Here is a tiny trained network, its code and every weight. The questions are about switching its units off for an input and a target symbol, where a switched-off unit gives its printed mean instead of its output.

import numpy as np


def w(rows, s, z=0):
    codes = np.array(rows[::2]) - 128.0
    scale = np.full(codes.shape[1], s)
    scale[-1] = z or s
    return codes * scale


def norm(h):
    return h / np.sqrt((h * h).mean(-1, keepdims=True) + 1e-5)


def f(y):
    return y / 2 * (1 + np.tanh(0.7978845608 * (y + 0.044715 * y**3)))


def softmax(a):
    e = np.exp(a - a.max(-1, keepdims=True))
    return e / e.sum(-1, keepdims=True)


def log_softmax(a):
    a = a - a.max(-1, keepdims=True)
    return a - np.log(np.exp(a).sum(-1, keepdims=True))


def net(x, mask):
    ids = ['ΛΠΩβεζθμτψ'.index(c) for c in x.split()]
    T = len(ids)
    res = E[ids] + P[:T]
    r = norm(res)
    for j in range(2):
        rows = slice(2 * j, 2 * j + 2)
        q, k, v = (r @ M[0][rows].T for M in (Q, K, V))
        z = softmax(np.where(np.tri(T) > 0, q @ k.T / 2**0.5, -1e9)) @ v
        o = O[0][rows]
        res = res + np.where(mask[j], z, o[:, -1]) @ o[:, :-1]
    y = f(norm(res) @ A[0][:, :-1].T + A[0][:, -1])
    res = res + np.where(mask[2:6], y, B[0][:, -1]) @ B[0][:, :-1]
    return log_softmax(norm(res)[-1] @ U[:, :-1].T + U[:, -1])


Q, K, V, O, A, B = {}, {}, {}, {}, {}, {}
E = w([
[131,109,122,112,139],'Λ',
[157,128,117,93,135],'Π',
[134,126,136,121,159],'Ω',
[86,105,133,119,1],'β',
[108,121,127,127,155],'ε',
[121,124,151,93,144],'ζ',
[123,142,158,126,155],'θ',
[132,141,135,119,135],'μ',
[143,147,120,119,151],'τ',
[128,110,100,98,141],'ψ',
],0.04)
P = w([
[145,140,166,254,70],'0',
[105,146,101,95,197],'1',
[101,149,102,95,203],'2',
[105,144,94,84,201],'3',
[99,151,101,94,209],'4',
[98,148,96,91,217],'5',
[110,145,94,74,207],'6',
[104,146,94,91,213],'7',
[108,145,93,90,215],'8',
[110,150,102,88,210],'9',
],0.0069)
Q[0] = w([
[96,156,125,5,149],'H1',
[163,138,129,156,131],'H1',
[123,128,135,81,190],'H2',
[115,98,124,163,108],'H2',
],0.021)
K[0] = w([
[99,131,141,206,2],'H1',
[122,125,100,113,177],'H1',
[101,86,178,174,35],'H2',
[133,151,118,126,193],'H2',
],0.015)
V[0] = w([
[78,15,2,228,168],'H1',
[87,18,232,113,165],'H1',
[6,167,199,163,138],'H2',
[31,183,51,200,167],'H2',
],0.0096)
O[0] = w([
[146,191,196,38,176,3],'H1',
[11,206,55,127,66,121],'H1',
[187,174,118,144,57,182],'H2',
[202,110,225,83,94,83],'H2',
],0.013,0.0042)
A[0] = w([
[102,190,202,166,131,120],'N1',
[50,186,82,140,29,162],'N2',
[165,72,66,183,53,254],'N3',
[186,84,139,126,251,58],'N4',
],0.011,0.0038)
B[0] = w([
[121,112,31,123,71,136],'N1',
[195,12,105,82,123,241],'N2',
[54,190,249,137,110,255],'N3',
[177,76,165,173,79,253],'N4',
],0.016,0.0068)
U = w([
[76,187,198,198,109,181],'Λ',
[161,200,147,88,75,194],'Π',
[215,71,181,180,114,49],'Ω',
[116,89,152,119,11,77],'β',
[73,78,120,190,185,126],'ε',
[118,109,193,78,186,57],'ζ',
[82,145,53,190,50,169],'θ',
[174,60,58,75,102,2],'μ',
[164,176,106,174,130,250],'τ',
[55,157,104,91,144,183],'ψ',
],0.011,0.003)

Each question gives the input, a string of symbols that net reads in full, and the target symbol t.
The units are the heads (2 rows each of Q, K, V and O) and the neurons (one row each of A and B). Each row of codes is followed by its name. A weight is (code - 128) times the scale printed after its matrix; where a second scale follows, it is the last column's (O, A, B and U).
mask holds one flag per unit, heads first, then neurons. A switched-off unit (its flag False) gives its mean, the last column of its rows in O or B, instead of its output. The means were averaged over made-up inputs and are rounded, as every weight is.
A unit's drop is (log p(t) with every unit on - log p(t) with that unit switched off) / (log p(t) with every unit on - log p(t) with every unit switched off).
The circuit of an input: a set's keep is (log p(t) with only the set's units on - log p(t) with every unit switched off) / (log p(t) with every unit on - log p(t) with every unit switched off). Starting from all 6 units, units are removed one at a time, each time the one whose removal leaves the highest keep (on an exact tie, the one counted first), for as long as the keep stays at least 0.8.
circuit, biggest first: the units of the circuit, biggest drop first
most important unit: the unit with the biggest drop
top k neurons: the k neurons with the biggest drops, biggest first
which heads matter: for each layer, one digit per head in row order, 1 if its drop is at least 0.15 and else 0, layers parted by /
input Π ε ε Π ζ, target ε: most important unit => H2
input μ Π τ τ ε, target Λ: circuit, biggest first => (N3 H1 N2)
input Λ θ Π τ ζ μ ζ τ ε θ, target ψ: circuit, biggest first => (H1 H2)
input θ ζ μ τ τ Λ, target β: top 3 neurons => (N2 N3 N4)
input Ω Ω μ τ Π ε τ θ, target μ: top 2 neurons => (N2 N3)
input Π ε Ω, target ε: which heads matter => 01
input ψ Π τ θ Ω Ω ζ μ Ω, target ζ: which heads matter => 11
input Ω Π μ, target μ: which heads matter => 10
input Λ μ ψ μ Λ, target ψ: which heads matter => 10
input μ Π τ μ τ τ β Λ ψ, target ψ: circuit, biggest first => (N4 N2)
input Ω τ τ μ Ω, target μ: circuit, biggest first => (H1 N3)
input ε Ω Π τ θ, target Π: circuit, biggest first => (H2 H1)
input τ Ω Λ ψ ζ, target Ω: which heads matter => 10
input Π θ ζ ε τ μ μ, target ε: which heads matter => 01
input τ β μ μ ζ μ, target μ: circuit, biggest first => (N3 N4)
input Λ ψ θ Λ ψ τ ζ Ω ζ, target ψ: which heads matter => 10
input Π Ω ψ, target ε: circuit, biggest first => (H2)
input θ ε Ω τ ζ Ω τ ψ, target β: circuit, biggest first => (H1 N2 N3 H2)
input μ Λ θ Ω μ Π ζ Π ψ, target Λ: which heads matter => 00
input μ τ Π ψ Π Ω μ Π, target Λ: circuit, biggest first => (N3 H1)
input Ω Ω Ω τ, target μ: circuit, biggest first => (H1 N2)
input ζ τ τ ζ Ω θ τ Π Π θ, target θ: circuit, biggest first => (H1)
input Ω τ μ Π μ τ ζ ε, target μ: circuit, biggest first => (H1 N2 N3)
